[[135 106 135 106]
 [124 140 137 151]
 [124 156 153 121]]
->
[[106 135]
 [140 137]]

[[130 139 109 105 130]
 [134 133 112 110 128]]
->
[[139 109]
 [133 112]]

[[133 128 141 147 152]
 [132 133 150 131 126]]
->
[[128 141]
 [133 150]]

[[127 128 127 127]
 [128 128 128 128]
 [136 146 105 140]
 [132 111 146 145]]
->
[[128 127]
 [128 128]]

[[109 120 106]
 [117 128 109]
 [148 132 155]
 [139 133 147]]
->
[[120 106]
 [128 109]]

[[132 139 154]
 [131 120 126]]
->
[[139 154]
 [120 126]]

[[130 125 134 146 151]
 [138 131 126 127 108]
 [141 136 126 134 127]]
->
[[125 134]
 [131 126]]

[[132 128 128 128]
 [141 143 130 130]
 [150 140 129 129]]
->
[[128 128]
 [143 130]]

[[111 154 136 152 154]
 [121 140 131 137 139]]
->
[[154 136]
 [140 131]]
---
[[127 128 135 108  99]
 [140 136 150 156 137]
 [120 134 118 143 123]]
->
[[140 136 150]
 [120 134 118]]

[[124 141 149 119 138]
 [113 112 125 149 121]
 [128 142 135 111 137]]
->
[[113 112 125]
 [128 142 135]]

[[131 106 112]
 [133 131 130]
 [131 111 110]]
->
[[133 131 130]
 [131 111 110]]

[[121 124 137 129 129]
 [145 131 122 127 109]
 [154 124 120 131 109]]
->
[[145 131 122]
 [154 124 120]]

[[131 117 130 116]
 [138 130 117 137]
 [107 140 155 101]
 [135 123 155 101]
 [141 128 128 124]]
->
[[138 130 117]
 [107 140 155]]

[[126 138 122 129]
 [127 135 100 124]
 [130 146 134 130]
 [127 128 130 125]]
->
[[127 135 100]
 [130 146 134]]

[[127 120 134 125]
 [126 128 127 129]
 [138 103 128 111]]
->
[[126 128 127]
 [138 103 128]]
---
[[113 107 123 108 135 149 141 148]
 [114 116 150 142 147 134 101 119]
 [110 108 122 108 138 148 142 147]]
->
[[110 108 122 108 138 148 142 147]
 [113 107 123 108 135 149 141 148]
 [114 116 150 142 147 134 101 119]]

[[124 140 134 129 154 129 150 135 142 117 123]
 [124 138 132 130 155 133 151 133 145 121 123]
 [124 142 136 128 152 125 147 136 139 114 124]
 [124 136 129 132 155 138 152 132 146 126 122]
 [124 137 130 131 155 136 152 133 145 123 123]
 [124 141 135 128 153 127 148 135 141 115 124]
 [124 142 137 127 150 123 145 136 137 112 124]
 [124 139 133 130 155 131 151 134 143 119 123]]
->
[[124 136 129 132 155 138 152 132 146 126 122]
 [124 137 130 131 155 136 152 133 145 123 123]
 [124 138 132 130 155 133 151 133 145 121 123]
 [124 139 133 130 155 131 151 134 143 119 123]
 [124 140 134 129 154 129 150 135 142 117 123]
 [124 141 135 128 153 127 148 135 141 115 124]
 [124 142 136 128 152 125 147 136 139 114 124]
 [124 142 137 127 150 123 145 136 137 112 124]]

[[140 143 118 125 129 133 143 131 131 124]
 [118 144 114 131 123 120 134 142 108 154]
 [121 143 127 141 133 125 148 152 125 144]]
->
[[118 144 114 131 123 120 134 142 108 154]
 [140 143 118 125 129 133 143 131 131 124]
 [121 143 127 141 133 125 148 152 125 144]]

[[ 99 128 125 122 127 143 126 149 137 124 141 132]
 [135  99 122 102 141 123 126 144 102 123 105 115]]
->
[[135  99 122 102 141 123 126 144 102 123 105 115]
 [ 99 128 125 122 127 143 126 149 137 124 141 132]]

[[143 135 116 130 112 128 114 122 135 138]
 [153 123 112 119 108 139 130 106 132 122]
 [132 129 136 123 129 128 132 129 125 120]
 [145 131 145 125 117 128 136 139 122 109]
 [138 115 119 127 117 138 128 119 128 125]]
->
[[153 123 112 119 108 139 130 106 132 122]
 [143 135 116 130 112 128 114 122 135 138]
 [138 115 119 127 117 138 128 119 128 125]
 [132 129 136 123 129 128 132 129 125 120]
 [145 131 145 125 117 128 136 139 122 109]]

[[133 143 120 113 125 120 141 133 124 136 137 113 122 134 134 127]
 [126 129 111 137 137 113 123 135 122 128 124 123 109 119 129 123]
 [120 125 142 129 133 136 131 126 131 115 116 148 135 135 123 123]
 [140 129 155 123 124 139 131 122 133 118 127 130 128 128 131 120]
 [132 122 127 119 122 135 128 125 141 130 135 118 150 128 137 141]]
->
[[126 129 111 137 137 113 123 135 122 128 124 123 109 119 129 123]
 [133 143 120 113 125 120 141 133 124 136 137 113 122 134 134 127]
 [132 122 127 119 122 135 128 125 141 130 135 118 150 128 137 141]
 [120 125 142 129 133 136 131 126 131 115 116 148 135 135 123 123]
 [140 129 155 123 124 139 131 122 133 118 127 130 128 128 131 120]]

[[132 133 128 135 133 132 138 130]
 [153 137 126 134 107 135 111 127]
 [114 133 125 115 118 132 131 135]
 [125 127 130 123 131 133 131 121]]
->
[[114 133 125 115 118 132 131 135]
 [153 137 126 134 107 135 111 127]
 [132 133 128 135 133 132 138 130]
 [125 127 130 123 131 133 131 121]]

[[124 131 129]
 [127 129 128]
 [104 154 118]
 [105 152 120]]
->
[[104 154 118]
 [105 152 120]
 [127 129 128]
 [124 131 129]]
